Below is a small trained network, with its code and all its weights. Each question gives an input and a class and asks what happens when units are switched off, that is, made to give their printed mean instead of their output.

import numpy as np


def w(rows, s, z=0):
    codes = np.array(rows[::2]) - 128.0
    scale = np.full(codes.shape[1], s)
    scale[-1] = z or s
    return codes * scale


def norm(h):
    return h / np.sqrt((h * h).mean(-1, keepdims=True) + 1e-5)


def f(y):
    return y / 2 * (1 + np.tanh(0.7978845608 * (y + 0.044715 * y**3)))


def log_softmax(a):
    a = a - a.max(-1, keepdims=True)
    return a - np.log(np.exp(a).sum(-1, keepdims=True))


def net(x, mask):
    res = np.array(x, float).reshape(1, 2) / 4 @ E
    u = 0
    for l in range(3):
        y = f(norm(res) @ A[l][:, :-1].T + A[l][:, -1])
        res = res + np.where(mask[u : u + 4], y, B[l][:, -1]) @ B[l][:, :-1]
        u += 4
    return log_softmax(norm(res)[-1] @ U[:, :-1].T + U[:, -1])


A, B = {}, {}
E = w([
[91,230,187,137,237,202,98],'x0',
[254,121,184,67,113,147,167],'x1',
],0.0082)
A[0] = w([
[111,192,145,103,116,184,81,84],'L0N1',
[133,197,66,69,161,45,114,1],'L0N2',
[210,94,130,151,142,151,99,177],'L0N3',
[3,123,58,155,124,197,255,19],'L0N4',
],0.0081,0.0018)
B[0] = w([
[88,78,104,161,166,97,245,232],'L0N1',
[174,106,194,148,125,254,74,105],'L0N2',
[117,162,82,100,187,67,78,208],'L0N3',
[132,125,137,114,51,46,14,252],'L0N4',
],0.0075,0.0033)
A[1] = w([
[61,142,42,119,174,50,211,29],'L1N1',
[106,127,157,99,66,91,5,121],'L1N2',
[123,130,190,186,168,254,127,66],'L1N3',
[124,113,24,84,204,102,148,5],'L1N4',
],0.0094,0.0026)
B[1] = w([
[220,160,138,49,78,169,96,193],'L1N1',
[215,136,81,95,97,217,129,253],'L1N2',
[52,63,201,104,69,76,217,209],'L1N3',
[122,159,85,1,40,183,151,145],'L1N4',
],0.0083,0.0052)
A[2] = w([
[219,126,183,90,194,69,136,64],'L2N1',
[148,52,88,127,121,43,142,252],'L2N2',
[148,30,37,141,110,169,199,8],'L2N3',
[88,8,114,115,94,57,2,135],'L2N4',
],0.0088,0.0027)
B[2] = w([
[124,116,46,254,113,119,16,231],'L2N1',
[69,181,170,103,170,180,129,254],'L2N2',
[97,81,153,113,98,105,182,199],'L2N3',
[132,156,154,193,218,97,131,241],'L2N4',
],0.013,0.0049)
U = w([
[114,134,103,246,145,130,38,238],'0',
[50,104,163,154,149,128,247,182],'1',
[186,123,95,76,68,187,144,7],'2',
],0.014,0.0014)

Each question gives the input, the list of numbers given to net, and the class t.
The units are the neurons (one row each of A and B). Each row of codes is followed by its name. A weight is (code - 128) times the scale printed after its matrix; where a second scale follows, it is the last column's (A, B and U).
mask holds one flag per neuron, layer by layer. A switched-off neuron (its flag False) gives its mean, the last column of its row in B, instead of its output. The means were averaged over made-up inputs and are rounded, as every weight is.
A unit's drop is (log p(t) with every unit on - log p(t) with that unit switched off) / (log p(t) with every unit on - log p(t) with every unit switched off).
The circuit of an input: a set's keep is (log p(t) with only the set's units on - log p(t) with every unit switched off) / (log p(t) with every unit on - log p(t) with every unit switched off). Starting from all 12 units, units are removed one at a time, each time the one whose removal leaves the highest keep (on an exact tie, the one counted first), for as long as the keep stays at least 0.8.
circuit, biggest first: the units of the circuit, biggest drop first
top k neurons: the k neurons with the biggest drops, biggest first
top k neurons in layer l: the k neurons of layer l with the biggest drops, biggest first
drop when u is switched off: that unit's drop, to one decimal
input [-3,4], class 0: top neuron -> L0N1
input [-5,8], class 0: top 2 neurons -> L2N1; L1N2
input [-6,-3], class 1: top 3 neurons -> L2N1; L2N4; L2N3
input [3,-1], class 2: top 2 neurons -> L0N1; L1N1
input [-7,-6], class 1: top 2 neurons -> L2N1; L2N3
input [-3,-1], class 2: top 2 neurons in layer 1 -> L1N2; L1N3
input [2,-3], class 2: top 3 neurons -> L1N2; L2N1; L2N4
input [3,-3], class 2: top 2 neurons -> L1N1; L2N1
input [-1,-3], class 2: top 2 neurons -> L1N2; L2N1
input [4,0], class 1: top 4 neurons -> L1N3; L0N3; L0N4; L1N2
input [2,1], class 2: circuit, biggest first -> L1N1; L0N1
input [-6,5], class 1: top 4 neurons -> L1N1; L2N3; L0N4; L2N2
input [6,4], class 1: top 2 neurons -> L1N3; L0N4
input [1,0], class 2: circuit, biggest first -> L1N1
input [-7,8], class 0: top 4 neurons -> L2N1; L1N2; L0N1; L1N3
input [0,4], class 0: top 3 neurons -> L0N1; L2N1; L1N2
input [-6,8], class 0: top 2 neurons -> L2N1; L1N2
input [1,-3], class 2: top 2 neurons -> L1N2; L2N1
input [6,-3], class 1: drop when L2N1 is switched off -> 0.1
input [6,2], class 1: drop when L1N3 is switched off -> 0.5
input [8,4], class 1: circuit, biggest first -> L1N3
input [0,7], class 0: drop when L2N1 is switched off -> 0.3
input [7,8], class 0: drop when L0N3 is switched off -> 0.1
